Below is a small trained network, with its code and all its weights. Each question gives an input and a class and asks what happens when units are switched off, that is, made to give their printed mean instead of their output.

import numpy as np


def w(rows, s, z=0):
    codes = np.array(rows[::2]) - 128.0
    scale = np.full(codes.shape[1], s)
    scale[-1] = z or s
    return codes * scale


def f(y):
    return y / 2 * (1 + np.tanh(0.7978845608 * (y + 0.044715 * y**3)))


def log_softmax(a):
    a = a - a.max(-1, keepdims=True)
    return a - np.log(np.exp(a).sum(-1, keepdims=True))


def net(x, mask):
    res = np.array(x, float).reshape(1, 3) / 4 @ E
    y = f(res @ A[0][:, :-1].T + A[0][:, -1])
    res = res + np.where(mask, y, B[0][:, -1]) @ B[0][:, :-1]
    return log_softmax(res[-1] @ U[:, :-1].T + U[:, -1])


A, B = {}, {}
E = w([
[99,172,35,254,67,126,227,193,157,115,68,124],'x0',
[200,216,196,141,58,37,169,110,39,36,168,216],'x1',
[231,166,45,53,174,58,185,44,94,226,36,152],'x2',
],0.0055)
A[0] = w([
[127,75,191,54,207,140,76,52,89,115,196,137,219],'n1',
[59,163,50,251,94,114,228,185,134,113,67,114,184],'n2',
[100,108,202,162,82,213,96,219,159,50,220,81,81],'n3',
[55,96,176,187,110,170,53,197,166,40,206,153,68],'n4',
[165,68,192,39,178,150,65,65,118,115,195,127,65],'n5',
[138,110,184,26,193,120,35,81,136,160,219,160,69],'n6',
[226,169,29,54,202,64,192,36,95,245,29,173,102],'n7',
[194,198,197,153,76,53,174,117,23,11,193,212,96],'n8',
[64,27,65,120,224,192,82,148,210,196,93,50,119],'n9',
[95,192,45,225,88,143,254,189,207,102,61,128,66],'n10',
[137,106,205,66,200,115,24,71,101,154,206,111,101],'n11',
[40,93,179,165,101,182,86,205,148,48,220,143,255],'n12',
[101,49,84,137,210,213,102,144,234,203,89,35,90],'n13',
],0.0044,0.005)
B[0] = w([
[125,168,146,146,192,80,182,162,151,173,157,78,229],'n1',
[130,159,183,177,206,95,174,163,153,152,156,110,217],'n2',
[95,116,185,82,80,191,141,130,75,156,62,203,183],'n3',
[89,88,193,69,60,191,137,147,83,139,59,246,177],'n4',
[133,143,222,188,148,150,137,161,191,147,155,224,166],'n5',
[148,152,220,168,169,157,155,157,165,147,152,207,173],'n6',
[87,114,175,62,81,216,174,141,66,173,49,192,234],'n7',
[205,37,113,180,127,121,73,53,62,31,157,119,217],'n8',
[204,77,127,172,143,118,118,71,75,65,144,115,230],'n9',
[142,156,255,213,168,164,154,164,198,131,167,239,180],'n10',
[132,152,190,171,181,130,162,177,176,157,164,184,183],'n11',
[112,161,100,68,134,124,179,128,57,161,93,78,255],'n12',
[194,51,142,175,110,130,83,60,95,60,158,137,213],'n13',
],0.0078,0.0065)
U = w([
[88,123,136,53,97,175,140,132,95,157,20,161,97],'0',
[178,61,122,162,128,117,103,42,106,53,163,115,108],'1',
[118,185,152,168,163,123,144,186,201,154,177,147,102],'2',
[85,196,70,72,146,57,140,141,117,163,127,2,247],'3',
[84,141,58,95,43,139,25,130,235,101,161,157,18],'4',
[64,124,47,94,45,119,6,145,239,106,152,173,20],'5',
[81,130,54,87,32,130,26,136,247,100,159,163,12],'6',
],0.014,0.011)

Each question gives the input, the list of numbers given to net, and the class t.
The units are the neurons (one row each of A and B). Each row of codes is followed by its name. A weight is (code - 128) times the scale printed after its matrix; where a second scale follows, it is the last column's (A, B and U).
mask holds one flag per neuron, in row order. A switched-off neuron (its flag False) gives its mean, the last column of its row in B, instead of its output. The means were averaged over made-up inputs and are rounded, as every weight is.
A unit's drop is (log p(t) with every unit on - log p(t) with that unit switched off) / (log p(t) with every unit on - log p(t) with every unit switched off).
The circuit of an input: a set's keep is (log p(t) with only the set's units on - log p(t) with every unit switched off) / (log p(t) with every unit on - log p(t) with every unit switched off). Starting from the 12 units with the biggest drops (on a tie, the unit counted first), units are removed one at a time, each time the one whose removal leaves the highest keep (on an exact tie, the one counted first), for as long as the keep stays at least 0.8.
circuit, biggest first: the units of the circuit, biggest drop first
unit that matters most: the unit with the biggest drop
top k neurons: the k neurons with the biggest drops, biggest first
drop of u: that unit's drop, to one decimal
input [0,6,-7], class 0: circuit, biggest first => (n4)
input [-8,6,7], class 2: circuit, biggest first => (n1, n11)
input [3,2,-4], class 0: top 3 neurons => (n1, n4, n3)
input [-4,4,5], class 0: top 3 neurons => (n7, n9, n13)
input [6,-4,3], class 2: top 2 neurons => (n10, n8)
input [0,3,-2], class 3: top 3 neurons => (n13, n9, n7)
input [-6,4,-8], class 0: top 2 neurons => (n4, n3)
input [-7,-6,-5], class 2: top 2 neurons => (n11, n1)
input [-3,2,1], class 3: circuit, biggest first => (n10, n13, n4)
input [5,-5,-2], class 1: top 2 neurons => (n13, n9)
input [-2,0,3], class 3: top 2 neurons => (n4, n3)
input [5,-3,1], class 2: top 4 neurons => (n10, n8, n2, n12)
input [8,-8,-7], class 1: top 3 neurons => (n13, n9, n7)
input [5,-6,4], class 1: circuit, biggest first => (n13)
input [-5,-6,-7], class 0: top 3 neurons => (n4, n3, n12)
input [-3,3,0], class 3: top 2 neurons => (n13, n9)
input [1,-3,-3], class 3: top 2 neurons => (n7, n8)
input [4,-6,2], class 1: drop of n13 => 0.1
input [-6,-8,-2], class 1: drop of n13 => 1.2
input [-1,1,-2], class 3: unit that matters most => n7
input [-7,-5,1], class 2: drop of n11 => 0.2
